What each symbol does to the points:
* | ~ $ ^
Zom | Gat Sez Kof
Lur | Zul Kor Rer
Bom | Ler Sas Nit
Sel | Sar Fil Kub
Ker | Nit Zem Tuv
Nit | Kot Lut Sas
Lut | Rup Duz Muk
Zem | Sim Zin Ker
Fil | Lam Nid Nur
Med | Gak Gan Pep
Gan | Kez Ven Rad
Duz | Bab Big Mig
Vem | Rep Rer Pab
Vug | Ril Pir Sar
Ges | Mig Bup Bim
Giz | Kem Ker Zem
Mut | Tof Lur Vem
Kad | Kub Suk Ver
Bim | Zan Lut Ges
Ler | Nit Ges Kot
Rem | Nel Ker Sim
Zan | Bup Rup Pag
Pak | Sez Zaf Tum
Big | Ril Tof Ven
Gug | Raz Nel Rem
Zin | Zom Rem Gat
Rer | Pab Sas Kor
Nel | Sim Sib Tar
Gat | Kof Nit Bom
Sar | Kub Lam Sus
Tof | Vem Zul Tep
Pav | Bep Las Big
Mig | Bim Pag Rem
Bug | Ked Nes Pur
Reb | Tuv Kad Mas
Kor | Nug Kod Bev
Ven | Koz Vug Gan
Fuv | Fos Sar Vug
Sim | Tar Giz Ker
Tep | Lur Pab Zul
Sez | Gat Raz Rem
Muk | Nes Tep Duz
Bon | Ges Nel Dur
Rep | Kod Koz Tep
Ril | Ges Vem Mut
Rup | Muk Bab Bab
Mes | Ver Nel Ses
Pir | Fos Gul Sar
Dal | Kad Nid Mes
Zul | Big Nug Pab
Bup | Pag Muk Nes
Pep | Pir Rer Zis
Nes | Duz Bep Bab
Tum | Sil Bon Zaf
Tuv | Pak Mes Dal
Kub | Sus Nur Fil
Nid | Med Mes Gak
Dur | Rem Tar Nel
Raz | Bon Rem Tar
Nur | Kez Lam Nid
Ver | Ses Sez Suk
Sib | Giz Bug Kem
Bab | Pav Ril Bep
Fos | Vug Kub Ref
Tur | Ven Ven Koz
Kez | Nid Pep Med
Koz | Fuv Sel Mut
Ref | Rad Lus Gul
Bep | Big Mut Ril
Bev | Rep Ven Lut
Ses | Suk Tum Pak
Fof | Lus Fum Daz
Nug | Pav Tur Rep
Las | Mut Fil Tof
Rad | Gul Daz Lus
Pur | Suk Ses Zom
Sus | Fil Kez Lam
Kod | Tur Fuv Ven
Gak | Pep Gug Pir
Tar | Ker Kem Sib
Mas | Dal Ver Kad
Zaf | Raz Dur Bon
Sas | Ges Rem Sas
Gul | Fof Gug Lus
Fum | Zis Mas Reb
Gad | Dur Sim Rem
Kof | Bom Kot Ler
Zis | Reb Dal Gad
Lam | Fof Med Kez
Suk | Pak Sil Sez
Ked | Pur Gat Zin
Pag | Lut Nes Rup
Lus | Daz Zis Gug
Sil | Zaf Gad Raz
Kot | Sas Zaf Ges
Daz | Gug Reb Fum
Pab | Kor Rep Nug
Kem | Zem Pur Sim

In the rows, 26 stands for zero.

The rows follow the links: the fewer symbols apart two points are, the more alike their rows tend to be.

Row, then point:
35 40 31 24 26 22 30 29 17 36 32 25 25 28 30 10 25 33 41 28 26 25 16 14 26 24 31 31 37 24 25 12 15 26 29 24 27 33 20 16 39 29 30 21 21 26 31 29 22 22 31 19 24 24 31 29 22 40 31 24 22 22 34 34 32 26
point: Kub
28 5 32 32 21 22 31 37 30 20 29 26 26 25 23 42 23 19 14 18 32 30 28 25 25 12 35 25 25 27 18 29 33 31 27 24 17 37 31 17 22 27 18 26 38 35 25 27 20 24 25 34 26 30 32 32 30 24 23 10 27 25 26 30 32 20
point: Kor
32 5 32 33 20 21 28 37 32 24 29 22 28 25 23 41 21 21 14 17 31 34 28 26 26 13 35 22 28 25 19 28 33 31 26 24 19 30 31 20 22 28 19 27 37 31 30 27 17 21 26 35 27 32 32 32 31 23 25 9 26 26 28 29 31 15
point: Nug
10 23 19 21 25 22 26 13 36 18 22 34 20 18 22 27 32 25 24 37 26 23 36 40 28 36 18 24 19 38 29 32 34 28 21 33 30 25 23 30 26 19 18 28 19 24 18 24 32 24 21 27 17 22 17 28 21 20 31 40 29 32 18 23 24 43
point: Rem
29 3 35 30 19 20 28 31 30 16 35 23 25 25 24 40 20 24 14 20 26 32 27 26 28 14 32 29 26 27 18 38 27 28 26 21 18 40 30 19 19 26 14 24 28 34 28 25 21 20 26 27 30 28 30 35 35 20 17 16 25 29 23 32 33 27
point: Rer
12 27 24 28 28 38 23 20 30 19 19 31 20 21 24 25 23 21 18 32 24 18 21 29 28 32 16 18 16 40 29 41 27 21 33 17 24 39 27 27 18 24 26 24 29 37 25 19 29 28 26 13 26 28 28 24 31 8 15 29 31 25 17 27 29 33
point: Nit
16 27 13 21 21 27 35 15 33 16 20 27 31 18 26 19 30 24 18 33 28 24 37 31 28 30 19 23 23 39 29 32 31 34 28 39 23 29 26 21 13 23 25 22 25 20 16 24 39 18 19 32 20 27 18 26 24 22 32 28 25 28 20 34 27 42
point: Ker
34 7 33 32 19 15 22 30 34 31 33 14 26 27 26 31 16 31 21 17 25 41 24 23 31 21 28 19 32 20 20 34 28 25 24 24 25 16 31 31 22 30 18 26 22 24 41 23 15 17 30 26 32 29 30 29 34 26 23 18 22 31 26 27 28 13
point: Mut
27 26 25 23 27 21 32 24 17 22 22 27 20 38 22 32 25 16 23 13 11 27 21 25 23 27 25 43 17 16 25 19 26 27 27 32 28 23 19 33 31 21 35 21 17 25 22 12 34 33 15 18 26 20 34 33 27 27 29 32 21 19 25 6 27 24
point: Rad
21 23 24 21 27 16 30 17 20 19 24 31 19 33 23 31 27 20 25 19 13 26 27 31 25 30 24 43 18 21 28 21 28 27 22 33 30 22 19 33 32 17 29 22 11 24 18 15 37 30 15 21 23 18 27 33 26 26 29 39 20 24 23 8 25 34
point: Gug
34 30 31 21 23 19 32 27 14 25 36 28 25 32 31 15 26 30 36 28 22 23 20 14 29 21 30 42 35 23 26 19 11 29 27 22 27 40 22 16 35 25 26 18 17 30 27 27 30 23 27 17 28 22 28 33 26 39 25 27 19 25 30 34 34 35
point: Med
35 7 30 30 20 20 19 31 32 31 29 13 30 28 24 31 17 30 22 18 26 40 26 23 30 24 25 15 31 20 21 34 28 26 25 24 26 12 32 35 21 31 21 26 25 26 41 24 14 23 31 28 34 28 30 24 32 27 23 19 23 30 27 25 25 9
point: Big
18 30 13 24 19 25 36 14 34 18 19 26 32 20 26 16 29 24 18 30 27 26 35 32 28 32 18 21 25 39 30 31 32 35 30 40 25 27 24 22 11 24 28 23 25 19 20 23 38 17 17 34 18 29 20 26 24 21 35 24 26 26 21 35 26 39
point: Zem
21 40 29 27 31 24 18 22 31 32 31 30 22 14 27 30 33 33 36 33 32 19 27 35 22 29 32 24 28 23 26 20 28 11 17 24 28 19 23 24 35 23 19 41 26 12 22 37 20 22 32 33 18 24 13 26 18 23 30 32 32 34 26 21 15 28
point: Pak
20 44 20 33 27 34 30 17 36 33 18 18 27 16 28 15 24 28 22 24 23 27 20 28 27 37 18 11 23 32 29 31 32 19 32 33 26 17 21 31 15 31 34 30 26 12 32 16 28 19 25 23 19 32 27 21 26 11 30 23 29 22 22 25 22 21
point: Ked
27 18 33 31 25 28 31 40 28 26 22 28 24 27 21 35 28 14 20 19 34 27 25 25 20 16 36 25 25 29 18 15 35 34 29 27 18 36 26 16 29 27 27 27 44 35 24 26 19 29 25 35 20 31 36 31 24 30 33 11 30 18 31 29 33 17
point: Kod
25 45 27 28 31 29 21 23 30 34 30 27 25 14 29 26 31 33 34 29 30 19 24 32 23 28 30 22 29 19 27 19 26 11 18 26 27 17 23 24 30 26 23 41 28 7 22 36 22 20 32 33 19 26 13 24 18 21 31 26 31 30 27 24 14 25
point: Suk
32 43 22 23 29 30 31 27 15 21 32 26 33 22 32 28 28 27 25 22 26 14 27 24 23 16 31 39 27 11 30 21 13 17 23 27 21 29 26 18 21 26 31 31 28 8 10 36 37 24 23 33 29 24 17 25 25 22 21 17 27 24 27 25 17 28
point: Mas
29 30 32 24 27 20 32 28 15 31 24 26 18 37 24 20 25 21 35 20 18 27 15 18 24 28 31 39 27 21 24 10 24 33 29 29 28 30 18 26 42 24 34 18 19 32 31 15 26 31 22 16 22 22 39 33 23 37 33 29 20 16 32 19 34 24
point: Pir
35 12 26 28 21 22 15 28 31 33 26 14 31 28 25 26 18 34 25 22 24 39 27 22 30 26 21 11 30 19 23 34 26 24 24 24 29 7 33 38 20 33 23 24 22 24 42 23 15 24 30 26 35 29 28 19 31 27 22 23 24 32 27 24 22 10
point: Bep

Each walk starts at a row. The symbols on each line, taken left to right, move it on to the next point.
Each answer is a row, close to the row of the point it stands for.
---
17 26 30 24 31 18 17 20 33 29 30 33 18 16 25 32 32 31 36 34 29 22 28 38 25 31 30 25 25 28 26 22 33 16 14 25 31 17 23 28 39 19 15 38 21 20 21 33 20 25 31 30 17 20 14 29 18 27 31 38 29 35 24 19 17 32
$ $ ~ ^ $: 23 40 15 29 27 32 27 18 35 33 15 17 32 20 28 13 24 28 23 26 26 30 26 27 27 37 16 9 26 31 29 28 32 23 30 37 26 10 25 34 13 31 33 28 28 12 32 20 29 19 24 28 21 30 23 17 24 18 33 25 28 24 24 28 20 19
~ ~ ^ ^ ^: 13 27 25 29 29 36 22 21 31 20 21 31 19 22 24 27 24 22 20 31 22 18 19 29 27 33 16 20 15 39 28 40 28 20 32 14 24 40 25 27 20 23 25 24 28 38 27 19 26 28 28 10 26 28 29 24 31 7 13 31 30 23 18 27 29 32
---
34 32 32 21 24 19 30 26 15 29 35 27 26 30 31 12 24 33 37 31 24 24 18 14 28 22 30 36 37 24 25 19 11 29 29 22 25 39 22 16 35 27 27 18 17 28 28 30 27 20 28 16 29 23 30 31 26 38 25 28 19 24 31 37 33 33
^ $ $ $ ~ ^ ^: 33 1 34 32 18 17 24 30 33 25 33 18 27 26 26 36 17 28 16 16 25 39 26 24 29 17 30 22 30 23 19 35 31 27 24 24 22 25 31 26 20 28 15 26 26 28 35 24 17 17 28 28 30 29 31 32 35 22 21 16 22 30 26 29 30 16
$ ^ $ $ ~: 28 33 32 27 29 22 32 31 19 35 22 27 17 35 22 21 26 19 32 18 21 28 16 19 22 28 31 34 26 22 23 7 29 32 31 29 28 27 18 25 40 26 37 22 25 33 31 15 22 32 22 21 20 25 39 32 22 37 38 27 23 15 31 18 33 18
---
36 10 29 31 21 19 17 29 31 33 29 13 29 28 26 28 17 33 23 19 24 41 26 22 31 25 24 14 32 20 22 34 26 24 24 25 28 10 33 36 21 31 21 24 23 23 41 24 14 22 30 26 33 28 28 22 33 27 23 21 22 30 28 27 25 10
~ ~ ^ ^ $ ^ $ ^: 30 26 32 25 27 22 34 33 14 26 25 30 21 36 23 25 26 19 28 20 23 24 19 18 21 21 35 40 27 24 22 9 23 37 31 26 23 39 21 16 39 25 33 17 29 36 24 20 26 31 20 23 23 25 38 32 25 38 32 21 22 15 32 25 36 25
$ ^ ~ ~ ^ $ ~: 15 25 27 22 28 18 20 16 33 25 27 35 15 20 24 31 33 28 33 34 26 24 32 40 27 36 26 28 22 31 26 24 35 21 16 26 33 18 21 30 37 18 14 34 17 24 21 27 23 26 27 27 16 20 15 31 19 25 32 42 27 36 22 17 19 36
---
15 41 19 31 26 33 31 14 37 30 17 23 25 17 27 15 25 25 20 26 22 25 23 29 29 37 16 13 22 36 30 34 33 20 32 34 25 24 21 29 14 27 33 28 25 17 29 16 29 17 22 21 18 30 26 24 26 8 30 25 29 22 20 26 25 27
^ ^ $ ~ $ ^ $ ^: 33 8 29 29 22 21 16 31 32 32 27 15 27 29 24 28 18 30 24 21 24 40 23 23 30 25 24 12 29 20 20 33 29 25 25 21 28 12 33 38 22 30 21 24 25 30 43 23 13 25 31 24 33 27 31 23 32 29 23 23 23 29 26 25 26 9
$ $ ~ $ $ ^ ~: 35 5 32 32 19 16 22 29 34 29 33 14 28 26 27 32 16 32 20 18 23 41 25 24 32 20 29 20 32 21 19 35 28 24 23 25 24 18 31 30 19 28 17 27 21 23 39 24 17 15 30 27 31 28 28 31 35 24 21 17 21 32 26 27 29 15
---
14 24 17 21 22 19 31 13 35 18 23 30 27 19 24 21 33 25 23 35 27 27 40 36 29 33 20 22 23 38 28 27 35 34 22 40 27 23 25 26 22 20 21 27 20 21 18 26 35 21 21 35 17 24 15 28 20 27 36 33 26 32 22 30 25 42
~ ^ ~ ^ ~ ~ $: 13 20 24 20 26 16 22 16 33 20 27 34 19 18 23 30 34 27 30 37 28 25 36 39 26 33 24 25 22 36 26 26 35 28 17 30 31 22 24 29 33 17 14 31 18 26 18 30 27 25 25 30 18 20 14 30 19 29 32 42 26 34 22 23 22 40
~ ~ ^ ^ ^: 17 30 14 21 21 24 35 14 35 20 19 24 31 19 27 16 30 24 19 31 28 28 36 32 28 33 19 18 25 38 30 29 34 34 27 43 24 23 25 25 14 24 27 24 25 16 21 23 39 18 19 34 16 28 19 26 22 23 37 27 25 27 22 33 25 36
---
13 31 25 29 28 37 24 18 32 21 21 29 20 20 26 25 23 21 19 30 23 19 18 27 28 33 17 20 16 38 27 40 28 20 33 16 22 39 23 27 19 24 26 25 26 35 28 18 27 26 27 11 24 29 30 26 32 5 15 28 31 23 16 26 29 31
^ ^ $ ^ $: 18 27 11 23 20 24 37 16 35 18 19 25 31 21 26 17 30 24 19 31 28 27 38 31 28 30 18 19 25 39 30 29 32 36 28 43 24 25 26 23 12 24 26 24 25 19 18 24 38 18 19 35 18 27 20 27 23 25 35 25 25 27 23 34 27 39
^ ~ $ $ ^: 28 42 21 23 28 29 29 23 20 21 32 28 33 19 31 26 30 30 28 27 30 14 30 28 22 19 30 34 27 18 30 22 17 17 19 30 23 29 25 15 23 25 25 33 27 7 8 40 36 22 25 36 24 24 11 24 22 23 25 22 27 27 26 29 17 34
---
17 24 16 21 20 22 33 14 34 17 21 30 28 21 27 19 32 24 20 34 28 26 40 35 30 32 20 23 24 39 29 28 33 35 27 41 25 25 24 23 16 21 23 25 22 21 16 25 38 20 19 34 18 25 18 27 22 24 35 28 25 30 22 32 26 42
$ ~ ^ $ $ ^ ^ ^: 29 45 24 22 28 27 27 24 21 26 35 29 32 16 33 23 32 33 33 30 30 16 29 26 24 19 32 33 32 18 31 20 16 17 18 27 24 27 25 16 27 26 24 35 26 9 15 42 31 20 29 35 24 25 12 25 20 27 26 22 28 32 27 29 17 34
~ $ $ ^ ^ ~ ~ $: 22 47 20 30 27 33 28 17 36 34 21 20 28 14 28 16 26 30 26 26 26 26 22 29 26 34 22 12 26 28 28 26 32 16 28 35 25 14 20 29 18 30 30 34 26 7 29 24 27 17 27 29 17 32 21 22 22 15 33 25 29 25 24 26 18 22
---
14 20 28 23 28 18 16 20 33 24 28 36 17 19 24 33 33 29 34 38 29 23 33 39 26 33 25 24 23 33 26 25 32 22 16 23 32 20 24 30 38 18 13 33 21 28 21 31 20 28 30 28 20 20 15 28 18 28 31 41 28 36 22 20 20 35
$ ^ $ ~ $ ~ ~: 16 41 23 32 28 37 27 18 35 29 19 25 21 15 27 20 23 24 21 27 22 22 17 28 27 37 18 15 19 35 27 37 31 16 33 24 23 28 20 29 16 26 31 28 26 22 32 16 26 21 25 15 19 31 30 25 28 4 23 26 30 22 18 25 26 26
^ ^ ~ $ ^ ~: 15 16 25 22 30 36 14 28 27 19 19 33 21 27 22 29 28 22 24 37 29 19 29 29 27 30 16 17 17 35 28 37 25 26 25 11 29 29 32 33 24 22 20 23 30 44 25 28 22 39 30 18 32 23 23 18 27 21 13 34 31 28 21 27 25 30
---
32 29 30 18 24 17 32 24 13 24 35 29 23 34 28 17 26 28 35 26 18 25 21 17 27 25 29 45 32 21 26 18 13 30 27 25 28 37 19 20 38 23 28 18 13 30 26 24 31 25 24 16 28 19 31 35 25 38 26 33 18 24 30 28 34 36
~ ~ ~ ~: 29 28 33 29 27 24 30 34 20 35 21 26 20 33 22 22 26 19 32 20 26 29 17 19 20 27 33 29 28 25 21 7 32 34 32 26 26 29 20 23 41 28 34 24 31 38 34 18 17 31 25 24 20 28 41 29 21 38 39 23 24 16 34 22 33 15
^ ^ ~ $ ^ $ $ $: 19 29 13 23 20 22 34 15 36 21 19 25 31 19 26 16 30 25 21 32 28 29 37 33 28 34 19 17 26 37 30 29 33 36 27 43 27 20 25 26 15 24 27 24 23 16 22 23 36 18 19 35 18 27 20 24 22 24 38 28 24 28 23 33 25 36
